Below are the code and all the weights of a small trained network. Each question names an input and a class and asks about switching units off, where a switched-off unit gives its printed mean instead of its output.

import numpy as np


def w(rows, s, z=0):
    codes = np.array(rows[::2]) - 128.0
    scale = np.full(codes.shape[1], s)
    scale[-1] = z or s
    return codes * scale


def norm(h):
    return h / np.sqrt((h * h).mean(-1, keepdims=True) + 1e-5)


def f(y):
    return np.maximum(y, 0)


def log_softmax(a):
    a = a - a.max(-1, keepdims=True)
    return a - np.log(np.exp(a).sum(-1, keepdims=True))


def net(x, mask):
    res = np.array(x, float).reshape(1, 5) / 4 @ E
    u = 0
    for l in range(4):
        y = f(norm(res) @ A[l][:, :-1].T + A[l][:, -1])
        res = res + np.where(mask[u : u + 9], y, B[l][:, -1]) @ B[l][:, :-1]
        u += 9
    return log_softmax(norm(res)[-1] @ U[:, :-1].T + U[:, -1])


A, B = {}, {}
E = w([
[92,180,153,120],'x0',
[78,47,195,194],'x1',
[127,128,129,127],'x2',
[173,121,193,2],'x3',
[24,104,99,1],'x4',
],0.0063)
A[0] = w([
[73,114,73,78,82],'0.n1',
[134,73,232,126,134],'0.n2',
[94,140,41,139,1],'0.n3',
[195,117,224,62,185],'0.n4',
[173,126,100,146,117],'0.n5',
[92,107,64,53,99],'0.n6',
[5,45,103,77,6],'0.n7',
[61,109,76,112,67],'0.n8',
[173,187,76,116,164],'0.n9',
],0.014,0.0035)
B[0] = w([
[87,113,197,97,212],'0.n1',
[169,172,208,185,217],'0.n2',
[202,169,152,138,181],'0.n3',
[146,83,187,55,254],'0.n4',
[108,185,137,131,174],'0.n5',
[43,160,165,93,228],'0.n6',
[200,151,7,127,252],'0.n7',
[223,100,135,142,198],'0.n8',
[176,145,53,115,221],'0.n9',
],0.021,0.0071)
A[1] = w([
[68,170,73,149,129],'1.n1',
[170,174,26,236,205],'1.n2',
[83,203,110,148,93],'1.n3',
[22,43,118,83,29],'1.n4',
[213,89,139,104,6],'1.n5',
[194,86,117,100,40],'1.n6',
[132,90,211,245,100],'1.n7',
[69,116,205,217,174],'1.n8',
[114,144,113,132,70],'1.n9',
],0.011,0.0016)
B[1] = w([
[166,127,90,196,140],'1.n1',
[66,39,60,49,254],'1.n2',
[153,174,97,194,147],'1.n3',
[52,75,129,152,139],'1.n4',
[149,215,171,150,195],'1.n5',
[95,196,147,129,181],'1.n6',
[35,71,193,137,188],'1.n7',
[86,101,179,247,166],'1.n8',
[134,131,117,143,131],'1.n9',
],0.013,0.0088)
A[2] = w([
[147,148,102,98,92],'2.n1',
[79,137,135,184,33],'2.n2',
[112,199,252,205,94],'2.n3',
[192,170,137,166,110],'2.n4',
[117,143,145,133,67],'2.n5',
[51,137,141,168,54],'2.n6',
[246,148,134,61,2],'2.n7',
[142,122,132,167,68],'2.n8',
[254,136,172,86,36],'2.n9',
],0.011,0.0026)
B[2] = w([
[128,54,190,218,189],'2.n1',
[17,152,98,133,146],'2.n2',
[255,7,90,42,214],'2.n3',
[156,108,133,5,168],'2.n4',
[133,120,154,124,132],'2.n5',
[1,144,98,202,150],'2.n6',
[11,253,136,243,253],'2.n7',
[83,151,114,157,134],'2.n8',
[24,244,168,205,235],'2.n9',
],0.0092,0.0072)
A[3] = w([
[151,72,111,153,84],'3.n1',
[127,143,175,140,137],'3.n2',
[92,134,159,187,112],'3.n3',
[166,123,27,120,182],'3.n4',
[121,250,156,168,3],'3.n5',
[105,133,33,191,176],'3.n6',
[188,184,143,119,110],'3.n7',
[164,169,210,155,198],'3.n8',
[142,182,161,52,167],'3.n9',
],0.017,0.0022)
B[3] = w([
[96,206,161,79,153],'3.n1',
[163,133,57,101,179],'3.n2',
[124,124,79,4,167],'3.n3',
[214,89,187,162,232],'3.n4',
[74,245,116,126,255],'3.n5',
[243,129,203,105,238],'3.n6',
[50,142,99,136,202],'3.n7',
[160,187,31,142,230],'3.n8',
[85,34,100,222,245],'3.n9',
],0.018,0.0099)
U = w([
[251,113,156,111,194],'0',
[82,225,81,142,115],'1',
[33,29,132,82,1],'2',
],0.014,0.00088)

Each question gives the input, the list of numbers given to net, and the class t.
The units are the neurons (one row each of A and B). Each row of codes is followed by its name. A weight is (code - 128) times the scale printed after its matrix; where a second scale follows, it is the last column's (A, B and U).
mask holds one flag per neuron, layer by layer. A switched-off neuron (its flag False) gives its mean, the last column of its row in B, instead of its output. The means were averaged over made-up inputs and are rounded, as every weight is.
A unit's drop is (log p(t) with every unit on - log p(t) with that unit switched off) / (log p(t) with every unit on - log p(t) with every unit switched off).
unit that matters most: the unit with the biggest drop
k most important neurons: the k neurons with the biggest drops, biggest first
k most important neurons of layer l: the k neurons of layer l with the biggest drops, biggest first
drop of u: that unit's drop, to one decimal
input [-2,2,-1,-3,4], class 0: 2 most important neurons -> [0.n7 0.n4]
input [0,1,4,-3,-8], class 2: 4 most important neurons -> [0.n7 1.n7 0.n9 1.n2]
input [2,1,-6,-3,6], class 0: 4 most important neurons -> [0.n7 0.n4 0.n2 3.n4]
input [-7,3,5,6,1], class 1: 3 most important neurons -> [0.n4 2.n9 3.n6]
input [6,2,-4,2,-4], class 0: 2 most important neurons -> [0.n7 2.n3]
input [1,7,-5,2,-2], class 0: unit that matters most -> 2.n3
input [-8,1,7,-1,-3], class 2: 2 most important neurons -> [0.n7 0.n9]
input [1,-6,-5,7,1], class 2: 2 most important neurons -> [0.n2 0.n7]
input [-3,-3,-3,1,6], class 2: 2 most important neurons of layer 0 -> [0.n1 0.n6]
input [-2,-4,-2,2,6], class 2: 2 most important neurons -> [0.n6 0.n2]
input [0,-3,2,8,1], class 2: 3 most important neurons -> [0.n7 0.n4 0.n8]
input [7,7,6,1,0], class 0: 3 most important neurons -> [0.n2 2.n3 3.n5]
input [0,1,-3,0,3], class 0: 2 most important neurons -> [0.n4 0.n7]
input [0,-4,2,-1,-5], class 0: unit that matters most -> 0.n4
input [2,0,-8,7,3], class 2: 3 most important neurons of layer 0 -> [0.n6 0.n9 0.n8]
input [-8,8,2,-8,7], class 0: drop of 0.n7 -> 0.6
input [7,-6,-4,-2,-6], class 0: drop of 0.n4 -> 0.1
input [-7,4,7,-1,-5], class 2: drop of 0.n7 -> 0.3
